In the rows, 128 means zero.
Known rows, with every step that occurs:
detog muva vofi rera vipup goni: 93; 162; 176; 111; 168; 102; 89; 134; 130; 150; 204; 138; 161; 117; 138; 127; 130; 160; 133; 162; 144; 138; 144; 148; 130; 139; 119; 142; 98; 159; 137; 186
foro temavif rera: 101; 171; 162; 137; 155; 112; 121; 132; 104; 117; 164; 131; 136; 123; 151; 132; 144; 136; 139; 133; 138; 126; 124; 162; 142; 122; 135; 117; 142; 135; 127; 116
vofi temavif: 108; 159; 152; 125; 145; 113; 127; 116; 136; 132; 153; 143; 133; 127; 133; 121; 133; 129; 137; 146; 127; 138; 122; 163; 138; 139; 125; 124; 124; 159; 117; 130
muva vofi rera vipup goni: 111; 168; 162; 109; 165; 114; 74; 111; 156; 157; 189; 140; 150; 109; 152; 130; 124; 161; 151; 157; 148; 131; 125; 159; 124; 130; 120; 137; 93; 157; 132; 185
rera muva: 119; 162; 164; 130; 149; 105; 111; 128; 101; 115; 164; 132; 130; 124; 126; 132; 131; 134; 128; 150; 109; 134; 131; 136; 132; 136; 142; 125; 98; 129; 123; 128
muva vofi: 118; 162; 150; 128; 148; 107; 108; 119; 141; 147; 159; 135; 121; 129; 136; 129; 134; 139; 129; 161; 128; 138; 120; 151; 141; 141; 135; 129; 104; 130; 126; 146
detog muva foro vofi: 81; 157; 137; 122; 179; 83; 111; 148; 129; 122; 171; 138; 125; 157; 102; 111; 105; 127; 119; 163; 139; 145; 150; 141; 150; 126; 126; 129; 124; 149; 132; 133
foro vofi temavif rera: 86; 167; 147; 126; 163; 104; 127; 123; 149; 95; 179; 138; 121; 148; 132; 131; 122; 109; 137; 147; 144; 131; 123; 154; 138; 139; 124; 145; 139; 171; 114; 116
foro temavif rera vipup: 89; 181; 180; 131; 156; 117; 115; 132; 115; 109; 176; 147; 142; 107; 155; 134; 142; 145; 145; 141; 150; 119; 120; 159; 137; 116; 132; 136; 135; 157; 132; 130
detog vofi rera muva foro temavif: 66; 168; 145; 118; 144; 105; 102; 160; 93; 148; 153; 132; 152; 105; 132; 126; 112; 160; 136; 147; 118; 150; 165; 140; 139; 119; 138; 107; 121; 119; 133; 161
goni foro vofi temavif rera muva: 76; 165; 160; 134; 143; 89; 121; 124; 128; 81; 188; 136; 113; 140; 116; 150; 133; 126; 124; 135; 136; 153; 133; 131; 146; 133; 143; 153; 125; 165; 106; 119
foro temavif rera vipup muva vofi: 73; 173; 189; 109; 150; 117; 107; 139; 111; 101; 180; 132; 141; 113; 170; 128; 147; 170; 144; 163; 147; 127; 138; 151; 152; 104; 125; 138; 133; 150; 140; 157
vofi rera vipup detog muva: 106; 168; 182; 115; 171; 100; 107; 152; 127; 121; 212; 140; 165; 117; 135; 113; 120; 133; 132; 154; 121; 138; 146; 147; 129; 134; 113; 131; 102; 178; 138; 171
goni foro detog: 106; 158; 156; 135; 153; 88; 101; 104; 163; 134; 169; 138; 126; 121; 127; 121; 139; 135; 130; 134; 141; 156; 112; 152; 149; 125; 139; 153; 110; 143; 95; 138
vipup muva: 119; 155; 164; 116; 156; 109; 103; 131; 120; 111; 170; 123; 131; 137; 148; 111; 125; 143; 139; 156; 123; 130; 135; 156; 154; 122; 127; 119; 109; 144; 129; 134
foro vofi: 121; 159; 141; 132; 159; 96; 103; 133; 150; 123; 168; 140; 122; 153; 124; 127; 106; 117; 133; 154; 137; 131; 118; 147; 141; 140; 123; 136; 108; 153; 126; 120
goni foro detog vofi rera muva: 83; 165; 165; 132; 140; 86; 97; 136; 140; 133; 189; 129; 148; 108; 127; 132; 123; 141; 125; 135; 121; 165; 138; 126; 141; 144; 146; 165; 93; 130; 93; 161
detog goni foro temavif rera: 128; 184; 154; 148; 147; 108; 119; 123; 143; 122; 181; 124; 118; 135; 118; 150; 158; 148; 148; 117; 151; 147; 105; 164; 137; 122; 146; 115; 143; 132; 133; 112
detog vipup rera muva foro: 78; 189; 163; 104; 182; 120; 73; 115; 117; 116; 172; 135; 140; 115; 115; 121; 106; 150; 159; 142; 106; 134; 129; 152; 135; 136; 132; 110; 122; 121; 136; 132
rera muva foro vofi: 90; 161; 131; 115; 168; 91; 97; 135; 125; 113; 158; 137; 116; 140; 105; 124; 106; 135; 133; 164; 126; 142; 144; 131; 138; 117; 137; 124; 110; 137; 126; 135
muva foro vofi rera: 95; 161; 121; 115; 171; 94; 88; 136; 162; 128; 166; 135; 131; 134; 126; 107; 95; 131; 138; 147; 139; 137; 133; 153; 137; 116; 121; 113; 110; 150; 126; 148
vipup goni detog muva foro: 97; 149; 139; 111; 193; 82; 113; 107; 127; 143; 194; 128; 139; 151; 115; 105; 124; 145; 141; 167; 138; 151; 160; 155; 130; 123; 142; 134; 134; 129; 121; 153
muva foro temavif: 93; 160; 135; 120; 158; 107; 108; 128; 118; 150; 134; 139; 135; 119; 131; 116; 128; 156; 141; 148; 142; 141; 138; 164; 146; 102; 130; 92; 138; 134; 135; 137
detog vofi rera muva: 101; 169; 162; 130; 142; 105; 102; 154; 111; 130; 181; 128; 146; 117; 136; 134; 110; 133; 129; 148; 107; 139; 144; 133; 132; 157; 143; 137; 91; 127; 122; 151
foro temavif rera vipup detog: 100; 182; 176; 119; 171; 113; 111; 128; 116; 114; 186; 143; 146; 114; 151; 134; 136; 143; 152; 155; 141; 129; 132; 164; 129; 110; 122; 128; 140; 168; 138; 145
goni detog muva vofi rera: 99; 151; 164; 126; 149; 86; 131; 146; 139; 125; 207; 125; 154; 134; 140; 111; 135; 125; 114; 152; 121; 148; 144; 131; 127; 147; 131; 144; 108; 120; 115; 166
temavif foro detog: 83; 162; 128; 116; 189; 89; 112; 108; 137; 123; 159; 132; 137; 133; 129; 107; 131; 140; 153; 159; 137; 138; 120; 154; 145; 122; 121; 143; 121; 134; 96; 161
temavif foro vofi rera: 92; 163; 113; 122; 177; 84; 97; 141; 145; 114; 176; 128; 139; 149; 132; 115; 97; 131; 148; 148; 142; 129; 129; 147; 142; 129; 107; 122; 107; 150; 117; 160
temavif rera muva foro detog vipup: 60; 182; 154; 94; 200; 110; 94; 100; 130; 83; 174; 135; 130; 105; 109; 106; 142; 146; 153; 153; 109; 129; 128; 144; 138; 112; 146; 154; 141; 136; 111; 136
vipup goni detog: 137; 153; 144; 122; 177; 99; 105; 92; 148; 143; 192; 132; 138; 144; 138; 120; 124; 131; 153; 158; 138; 137; 128; 163; 119; 137; 137; 140; 118; 133; 113; 141
detog vipup: 122; 177; 156; 122; 167; 121; 93; 116; 144; 127; 167; 147; 132; 125; 124; 121; 122; 140; 145; 147; 113; 121; 105; 160; 146; 145; 125; 137; 118; 157; 134; 116
vipup rera muva: 103; 175; 180; 129; 156; 108; 98; 129; 104; 115; 181; 125; 144; 129; 138; 136; 116; 126; 142; 134; 115; 138; 125; 145; 126; 151; 136; 111; 100; 110; 124; 130
vofi rera: 124; 161; 152; 129; 152; 107; 101; 133; 142; 132; 172; 131; 145; 119; 146; 116; 121; 129; 135; 131; 124; 128; 120; 157; 132; 135; 126; 114; 98; 143; 124; 142
vofi temavif rera muva: 84; 168; 169; 122; 151; 111; 136; 117; 101; 86; 175; 131; 129; 120; 134; 135; 151; 126; 134; 142; 115; 132; 135; 144; 131; 136; 144; 136; 130; 148; 113; 124

Rows:
73; 162; 155; 131; 140; 95; 122; 111; 165; 151; 166; 144; 132; 125; 122; 129; 130; 136; 132; 149; 140; 171; 127; 152; 154; 146; 137; 173; 126; 158; 90; 148 | goni foro detog vofi temavif
117; 174; 165; 107; 160; 109; 89; 127; 162; 140; 189; 141; 149; 105; 148; 123; 120; 144; 143; 167; 128; 138; 131; 152; 124; 129; 115; 130; 94; 164; 134; 190 | muva vofi rera vipup detog
145; 174; 133; 141; 147; 92; 93; 137; 194; 126; 192; 126; 123; 153; 105; 139; 115; 127; 142; 121; 145; 154; 104; 149; 131; 137; 127; 122; 100; 150; 131; 132 | detog goni foro vofi rera
79; 171; 138; 121; 170; 109; 114; 124; 110; 126; 153; 132; 126; 119; 139; 120; 137; 149; 146; 140; 145; 132; 137; 168; 142; 100; 140; 103; 153; 133; 130; 128 | muva foro temavif rera
93; 176; 189; 112; 169; 115; 102; 125; 126; 78; 200; 130; 131; 120; 161; 117; 132; 144; 150; 157; 137; 116; 132; 155; 147; 116; 136; 150; 118; 165; 131; 137 | temavif rera vipup muva
97; 156; 163; 128; 148; 97; 116; 154; 123; 138; 185; 128; 148; 127; 136; 119; 133; 136; 110; 149; 122; 142; 140; 138; 140; 146; 127; 126; 101; 134; 129; 162 | detog muva vofi rera
94; 174; 177; 125; 150; 107; 94; 125; 111; 127; 177; 124; 138; 125; 139; 142; 123; 137; 136; 148; 117; 145; 125; 138; 127; 155; 138; 116; 97; 99; 126; 151 | vipup rera muva vofi
84; 175; 186; 107; 162; 114; 101; 123; 134; 89; 198; 129; 125; 118; 160; 124; 138; 153; 144; 171; 138; 125; 133; 148; 149; 119; 135; 157; 114; 154; 133; 157 | temavif rera vipup muva vofi
91; 170; 168; 110; 179; 109; 122; 80; 155; 104; 212; 144; 143; 125; 149; 125; 140; 133; 164; 159; 153; 131; 129; 163; 114; 130; 135; 170; 142; 172; 107; 147 | vofi temavif rera vipup goni detog
79; 176; 173; 118; 159; 105; 97; 134; 169; 137; 191; 147; 162; 100; 148; 113; 113; 133; 144; 154; 134; 137; 124; 146; 131; 141; 128; 175; 100; 158; 107; 172 | foro detog vofi rera vipup
84; 162; 147; 116; 150; 104; 111; 136; 86; 131; 136; 137; 137; 113; 120; 125; 134; 162; 135; 150; 124; 144; 151; 144; 138; 101; 139; 95; 129; 122; 133; 139 | rera muva foro temavif
102; 183; 183; 116; 168; 111; 94; 116; 128; 96; 205; 135; 152; 128; 130; 126; 112; 126; 155; 139; 100; 135; 117; 141; 119; 157; 134; 140; 117; 112; 119; 123 | goni detog vipup rera muva
126; 174; 169; 112; 166; 109; 91; 129; 153; 127; 194; 142; 156; 107; 148; 117; 114; 135; 148; 151; 124; 132; 130; 159; 124; 127; 112; 122; 97; 174; 135; 171 | vofi rera vipup detog
93; 163; 114; 126; 182; 83; 102; 130; 137; 116; 166; 133; 121; 161; 120; 122; 101; 133; 148; 164; 144; 131; 125; 148; 150; 134; 113; 132; 114; 145; 120; 143 | temavif foro vofi
103; 164; 138; 117; 170; 106; 75; 95; 171; 142; 177; 153; 125; 151; 103; 141; 109; 151; 152; 147; 147; 150; 118; 165; 154; 141; 108; 150; 133; 198; 126; 126 | detog vipup goni foro vofi temavif
95; 161; 155; 121; 159; 96; 86; 102; 174; 141; 184; 159; 130; 141; 119; 146; 112; 150; 148; 154; 170; 153; 125; 156; 142; 128; 115; 161; 118; 202; 118; 147 | rera vipup goni foro vofi temavif
121; 167; 165; 131; 162; 101; 75; 96; 153; 153; 189; 148; 127; 119; 130; 142; 126; 161; 149; 145; 159; 144; 119; 164; 141; 128; 134; 149; 99; 173; 124; 148 | rera vipup goni foro
118; 160; 142; 140; 145; 87; 86; 139; 171; 128; 186; 135; 127; 138; 130; 133; 104; 126; 123; 123; 143; 147; 118; 145; 147; 134; 126; 133; 94; 160; 117; 135 | goni foro vofi rera
63; 158; 128; 107; 178; 93; 131; 102; 139; 119; 151; 140; 143; 129; 129; 104; 140; 139; 155; 157; 140; 145; 127; 159; 145; 121; 111; 142; 137; 152; 90; 165 | vofi temavif foro detog
82; 179; 178; 120; 156; 119; 128; 111; 144; 96; 186; 150; 134; 109; 146; 129; 141; 130; 150; 146; 142; 122; 120; 161; 134; 131; 131; 156; 133; 180; 118; 133 | vofi temavif rera vipup
95; 163; 145; 116; 161; 101; 104; 120; 108; 121; 151; 133; 122; 119; 115; 120; 126; 146; 136; 157; 117; 141; 144; 141; 135; 115; 147; 113; 108; 126; 126; 142 | rera muva foro
49; 172; 150; 108; 161; 100; 112; 117; 100; 119; 167; 126; 141; 132; 133; 138; 126; 151; 154; 156; 125; 153; 140; 145; 136; 147; 119; 112; 121; 113; 113; 179 | vipup rera muva vofi temavif foro
80; 161; 183; 99; 142; 120; 113; 122; 139; 112; 170; 144; 140; 117; 152; 117; 136; 160; 142; 176; 136; 141; 139; 150; 149; 117; 116; 147; 117; 173; 131; 169 | rera vipup muva vofi temavif
100; 156; 143; 125; 149; 103; 121; 127; 153; 120; 159; 147; 128; 150; 123; 126; 113; 115; 134; 154; 138; 139; 123; 151; 140; 139; 114; 133; 125; 171; 118; 126 | foro vofi temavif
79; 169; 119; 110; 180; 97; 125; 122; 124; 147; 169; 133; 133; 147; 123; 126; 106; 138; 160; 183; 126; 156; 153; 165; 149; 149; 113; 134; 136; 161; 119; 176 | vipup detog vofi temavif foro
99; 154; 142; 137; 137; 90; 113; 122; 164; 128; 166; 147; 118; 147; 117; 138; 116; 127; 125; 139; 148; 156; 121; 150; 153; 136; 122; 141; 120; 176; 111; 123 | goni foro vofi temavif
80; 175; 133; 117; 178; 89; 90; 143; 155; 105; 190; 143; 145; 131; 137; 118; 95; 142; 156; 157; 151; 123; 125; 144; 138; 123; 103; 143; 100; 171; 124; 169 | temavif foro vofi rera vipup
53; 158; 139; 109; 182; 78; 117; 140; 126; 124; 184; 124; 158; 130; 130; 101; 140; 148; 129; 160; 136; 150; 141; 137; 146; 132; 113; 142; 112; 126; 100; 200 | temavif foro detog muva vofi rera
96; 170; 160; 147; 142; 100; 114; 125; 118; 124; 172; 132; 123; 122; 142; 143; 146; 146; 132; 120; 150; 142; 123; 161; 152; 119; 142; 123; 138; 141; 120; 117 | goni foro temavif rera
99; 175; 159; 131; 182; 91; 74; 104; 165; 116; 213; 143; 115; 141; 129; 150; 115; 143; 150; 148; 174; 136; 120; 154; 141; 129; 135; 171; 115; 185; 122; 134 | temavif rera vipup goni foro vofi
92; 151; 164; 103; 138; 115; 122; 121; 130; 122; 156; 128; 131; 134; 147; 115; 137; 150; 132; 168; 126; 147; 139; 155; 155; 126; 120; 123; 123; 153; 126; 158 | vipup muva vofi temavif
106; 176; 138; 101; 176; 102; 104; 118; 156; 112; 168; 121; 145; 115; 101; 105; 143; 142; 153; 140; 119; 152; 127; 143; 111; 106; 142; 113; 112; 118; 115; 168 | vofi rera muva foro detog goni
87; 161; 133; 108; 181; 98; 105; 100; 157; 136; 149; 138; 131; 118; 123; 98; 130; 137; 144; 155; 136; 145; 127; 161; 139; 108; 136; 132; 124; 134; 104; 150 | muva foro detog
153; 177; 146; 145; 146; 103; 108; 113; 172; 138; 178; 128; 112; 143; 104; 141; 139; 140; 144; 129; 140; 154; 101; 158; 136; 138; 146; 124; 108; 137; 130; 122 | detog goni foro
73; 181; 167; 107; 202; 96; 114; 126; 120; 104; 209; 137; 133; 123; 122; 113; 128; 138; 141; 172; 134; 138; 159; 155; 137; 116; 136; 138; 135; 169; 139; 159 | temavif rera vipup detog muva foro
108; 165; 183; 112; 156; 113; 98; 130; 129; 103; 181; 137; 139; 122; 151; 114; 120; 152; 146; 162; 132; 125; 131; 154; 147; 116; 124; 142; 102; 164; 135; 147 | rera vipup muva
70; 164; 167; 87; 181; 103; 93; 111; 152; 104; 166; 138; 142; 111; 140; 86; 125; 160; 154; 170; 143; 139; 140; 155; 148; 86; 128; 147; 121; 161; 116; 173 | rera vipup muva foro detog
80; 173; 194; 126; 143; 107; 99; 134; 114; 93; 193; 134; 135; 111; 159; 133; 143; 169; 142; 135; 156; 136; 139; 154; 162; 96; 132; 140; 133; 166; 130; 137 | goni foro temavif rera vipup muva
129; 198; 169; 120; 177; 120; 118; 126; 140; 109; 193; 134; 141; 127; 124; 140; 146; 142; 171; 151; 141; 133; 116; 167; 115; 115; 126; 117; 143; 159; 150; 144 | foro temavif rera vipup detog goni
87; 171; 123; 94; 220; 102; 75; 81; 140; 136; 169; 138; 144; 135; 117; 108; 126; 163; 179; 166; 136; 129; 117; 170; 145; 126; 108; 151; 134; 152; 109; 164 | temavif foro detog vipup goni
63; 161; 136; 108; 154; 97; 128; 117; 99; 116; 151; 134; 129; 128; 120; 135; 142; 159; 141; 173; 122; 150; 146; 137; 144; 133; 126; 129; 119; 131; 112; 174 | rera muva vofi temavif foro
